Below is a small trained network, with its code and all its weights. Each question gives an input and a target symbol and asks what happens when units are switched off, that is, made to give their printed mean instead of their output.

import numpy as np


def w(rows, s, z=0):
    codes = np.array(rows[::2]) - 128.0
    scale = np.full(codes.shape[1], s)
    scale[-1] = z or s
    return codes * scale


def f(y):
    return np.maximum(y, 0)


def softmax(a):
    e = np.exp(a - a.max(-1, keepdims=True))
    return e / e.sum(-1, keepdims=True)


def log_softmax(a):
    a = a - a.max(-1, keepdims=True)
    return a - np.log(np.exp(a).sum(-1, keepdims=True))


def net(x, mask):
    ids = ['αβγδημξπστφ'.index(c) for c in x.split()]
    T = len(ids)
    res = E[ids] + P[:T]
    u = 0
    for l in range(3):
        q, k, v = (res @ M[l].T for M in (Q, K, V))
        z = softmax(np.where(np.tri(T) > 0, q @ k.T / 3**0.5, -1e9)) @ v
        res = res + np.where(mask[u], z, O[l][:, -1]) @ O[l][:, :-1]
        u += 1
        y = f(res @ A[l][:, :-1].T + A[l][:, -1])
        res = res + np.where(mask[u : u + 4], y, B[l][:, -1]) @ B[l][:, :-1]
        u += 4
    return log_softmax(res[-1] @ U[:, :-1].T + U[:, -1])


Q, K, V, O, A, B = {}, {}, {}, {}, {}, {}
E = w([
[161,123,153,92,47],'α',
[84,95,212,47,120],'β',
[82,71,177,55,124],'γ',
[139,142,121,124,79],'δ',
[139,58,44,149,61],'η',
[132,148,104,130,78],'μ',
[247,167,191,144,47],'ξ',
[140,207,91,139,73],'π',
[180,224,174,110,104],'σ',
[46,227,111,35,148],'τ',
[114,204,179,183,229],'φ',
],0.012)
P = w([
[222,131,79,1,192],'0',
[173,118,104,7,149],'1',
[153,114,118,21,131],'2',
[136,113,131,47,116],'3',
[124,118,142,67,105],'4',
[110,121,153,86,94],'5',
[100,126,161,105,88],'6',
[92,130,176,130,83],'7',
[83,136,183,152,76],'8',
[77,142,196,172,69],'9',
[66,151,208,191,70],'10',
[63,154,218,207,64],'11',
[65,160,231,226,60],'12',
],0.0083)
Q[0] = w([
[9,109,159,87,213],'L0H0',
[173,138,4,177,246],'L0H0',
[168,200,255,18,103],'L0H0',
],0.0095)
K[0] = w([
[57,149,111,97,133],'L0H0',
[176,66,69,44,255],'L0H0',
[96,218,211,155,126],'L0H0',
],0.0087)
V[0] = w([
[90,3,66,139,99],'L0H0',
[150,160,63,94,127],'L0H0',
[120,14,105,112,201],'L0H0',
],0.0063)
O[0] = w([
[127,37,242,213,249,23],'L0H0',
[128,218,230,3,178,133],'L0H0',
[210,89,147,143,227,2],'L0H0',
],0.0049,0.0039)
A[0] = w([
[62,33,211,141,193,251],'L0N0',
[246,89,18,136,109,190],'L0N1',
[2,107,138,83,94,54],'L0N2',
[93,154,111,191,172,234],'L0N3',
],0.0075,0.003)
B[0] = w([
[96,2,173,109,135,211],'L0N0',
[132,205,83,121,49,186],'L0N1',
[79,149,81,78,88,253],'L0N2',
[103,203,128,123,138,149],'L0N3',
],0.0096,0.0047)
Q[1] = w([
[78,143,184,50,118],'L1H0',
[105,140,137,73,193],'L1H0',
[254,156,94,209,162],'L1H0',
],0.0097)
K[1] = w([
[37,191,132,248,104],'L1H0',
[49,146,116,188,236],'L1H0',
[250,133,118,3,173],'L1H0',
],0.0058)
V[1] = w([
[245,159,93,101,173],'L1H0',
[137,168,119,184,254],'L1H0',
[150,178,193,185,81],'L1H0',
],0.0082)
O[1] = w([
[56,114,195,137,44,101],'L1H0',
[1,117,109,159,112,3],'L1H0',
[130,86,166,171,222,131],'L1H0',
],0.0093,0.014)
A[1] = w([
[183,65,255,127,151,73],'L1N0',
[60,185,185,181,176,254],'L1N1',
[60,153,73,86,158,131],'L1N2',
[172,174,240,154,141,59],'L1N3',
],0.0084,0.0029)
B[1] = w([
[120,39,159,107,180,253],'L1N0',
[97,45,208,139,1,156],'L1N1',
[77,215,159,135,195,165],'L1N2',
[85,71,85,173,152,240],'L1N3',
],0.0084,0.0052)
Q[2] = w([
[89,105,101,41,226],'L2H0',
[149,137,165,37,140],'L2H0',
[1,187,57,172,94],'L2H0',
],0.0084)
K[2] = w([
[81,131,102,111,255],'L2H0',
[142,185,81,190,224],'L2H0',
[70,130,181,15,53],'L2H0',
],0.0081)
V[2] = w([
[148,254,127,44,112],'L2H0',
[152,44,58,172,17],'L2H0',
[200,211,41,226,127],'L2H0',
],0.0062)
O[2] = w([
[89,234,112,157,192,255],'L2H0',
[80,95,26,106,33,167],'L2H0',
[68,134,146,2,120,116],'L2H0',
],0.0092,0.0088)
A[2] = w([
[131,250,3,114,60,61],'L2N0',
[177,156,61,84,85,253],'L2N1',
[167,53,150,137,171,63],'L2N2',
[110,246,96,169,134,160],'L2N3',
],0.0072,0.0045)
B[2] = w([
[139,122,255,131,121,235],'L2N0',
[117,175,110,172,74,255],'L2N1',
[127,90,193,189,115,150],'L2N2',
[147,21,38,122,126,214],'L2N3',
],0.0098,0.013)
U = w([
[144,216,175,139,113,160],'α',
[157,137,2,96,106,213],'β',
[186,83,80,143,138,107],'γ',
[115,51,106,92,118,104],'δ',
[121,98,164,98,144,72],'η',
[126,122,134,123,140,48],'μ',
[175,110,194,142,160,3],'ξ',
[49,115,122,178,161,247],'π',
[152,154,133,122,192,104],'σ',
[66,130,137,79,135,124],'τ',
[103,93,167,90,144,84],'φ',
],0.0095,0.0067)

Each question gives the input, a string of symbols that net reads in full, and the target symbol t.
The units are the heads (3 rows each of Q, K, V and O) and the neurons (one row each of A and B). Each row of codes is followed by its name. A weight is (code - 128) times the scale printed after its matrix; where a second scale follows, it is the last column's (O, A, B and U).
mask holds one flag per unit, layer by layer, with each layer's heads first. A switched-off unit (its flag False) gives its mean, the last column of its rows in O or B, instead of its output. The means were averaged over made-up inputs and are rounded, as every weight is.
A unit's drop is (log p(t) with every unit on - log p(t) with that unit switched off) / (log p(t) with every unit on - log p(t) with every unit switched off).
The circuit of an input: a set's keep is (log p(t) with only the set's units on - log p(t) with every unit switched off) / (log p(t) with every unit on - log p(t) with every unit switched off). Starting from the 12 units with the biggest drops (on a tie, the unit counted first), units are removed one at a time, each time the one whose removal leaves the highest keep (on an exact tie, the one counted first), for as long as the keep stays at least 0.8.
circuit, biggest first: the units of the circuit, biggest drop first
unit that matters most: the unit with the biggest drop
top k neurons: the k neurons with the biggest drops, biggest first
k most important neurons of layer l: the k neurons of layer l with the biggest drops, biggest first
input η μ τ σ γ η η γ α φ, target π: unit that matters most	L0N3
input γ γ ξ β γ α τ δ β ξ, target β: circuit, biggest first	(L1N3; L2N0; L2H0)
input α β μ φ ξ τ, target π: circuit, biggest first	(L2N3; L1H0; L2H0; L1N2)
input σ γ β, target α: top 2 neurons	(L0N2; L1N3)
input φ α ξ β β η β, target δ: circuit, biggest first	(L1H0; L0N0; L0H0; L2H0)
input π δ μ γ π μ β β ξ β γ β β, target γ: circuit, biggest first	(L1H0; L2N0; L0N0)
input γ η β, target δ: circuit, biggest first	(L0H0; L0N0; L2H0)
input α β γ, target γ: top 2 neurons	(L2N0; L0N0)
input β η β σ γ, target α: top 3 neurons	(L2N0; L0N2; L2N1)
input β β ξ β α β φ β, target π: 2 most important neurons of layer 0	(L0N2; L0N3)
input μ β η γ, target δ: circuit, biggest first	(L0H0; L1H0; L0N0; L2H0)
input φ ξ α γ ξ μ μ ξ, target γ: 2 most important neurons of layer 2	(L2N0; L2N2)
input α π η ξ ξ β β η β τ ξ γ, target σ: top 2 neurons	(L1N2; L0N0)
input φ β ξ φ β β β η γ ξ γ φ γ, target π: top 2 neurons	(L0N3; L0N2)
input η η γ β ξ β σ φ, target π: 2 most important neurons of layer 2	(L2N0; L2N3)
input ξ η β δ ξ δ β ξ φ τ, target π: circuit, biggest first	(L1H0; L0N3)
input β γ δ τ ξ ξ γ γ, target β: unit that matters most	L1H0
input η η α φ β δ ξ α ξ β β τ β, target σ: 2 most important neurons of layer 0	(L0N2; L0N0)
input μ η γ β α η γ, target δ: circuit, biggest first	(L0H0; L0N0; L1H0; L2H0)
input φ β η δ π, target α: top 3 neurons	(L2N0; L1N0; L2N1)
input η η ξ, target α: 2 most important neurons of layer 2	(L2N3; L2N0)
input ξ η γ β β γ, target γ: circuit, biggest first	(L1H0; L0H0; L2H0; L0N0)
input ξ γ π φ γ δ δ ξ π β β η, target α: unit that matters most	L2N3
input β ξ δ φ δ ξ β ξ, target γ: 2 most important neurons of layer 1	(L1N0; L1N3)
input γ γ σ ξ φ β η β η δ μ τ, target σ: top 4 neurons	(L2N3; L1N2; L0N2; L2N0)
input μ ξ γ γ η β φ β δ α α π γ, target τ: top 3 neurons	(L1N1; L0N2; L0N3)
input δ φ η ξ α γ β, target γ: top 3 neurons	(L1N1; L0N0; L2N0)
input β α μ π β ξ π β, target τ: top 4 neurons	(L0N2; L0N0; L2N3; L1N0)
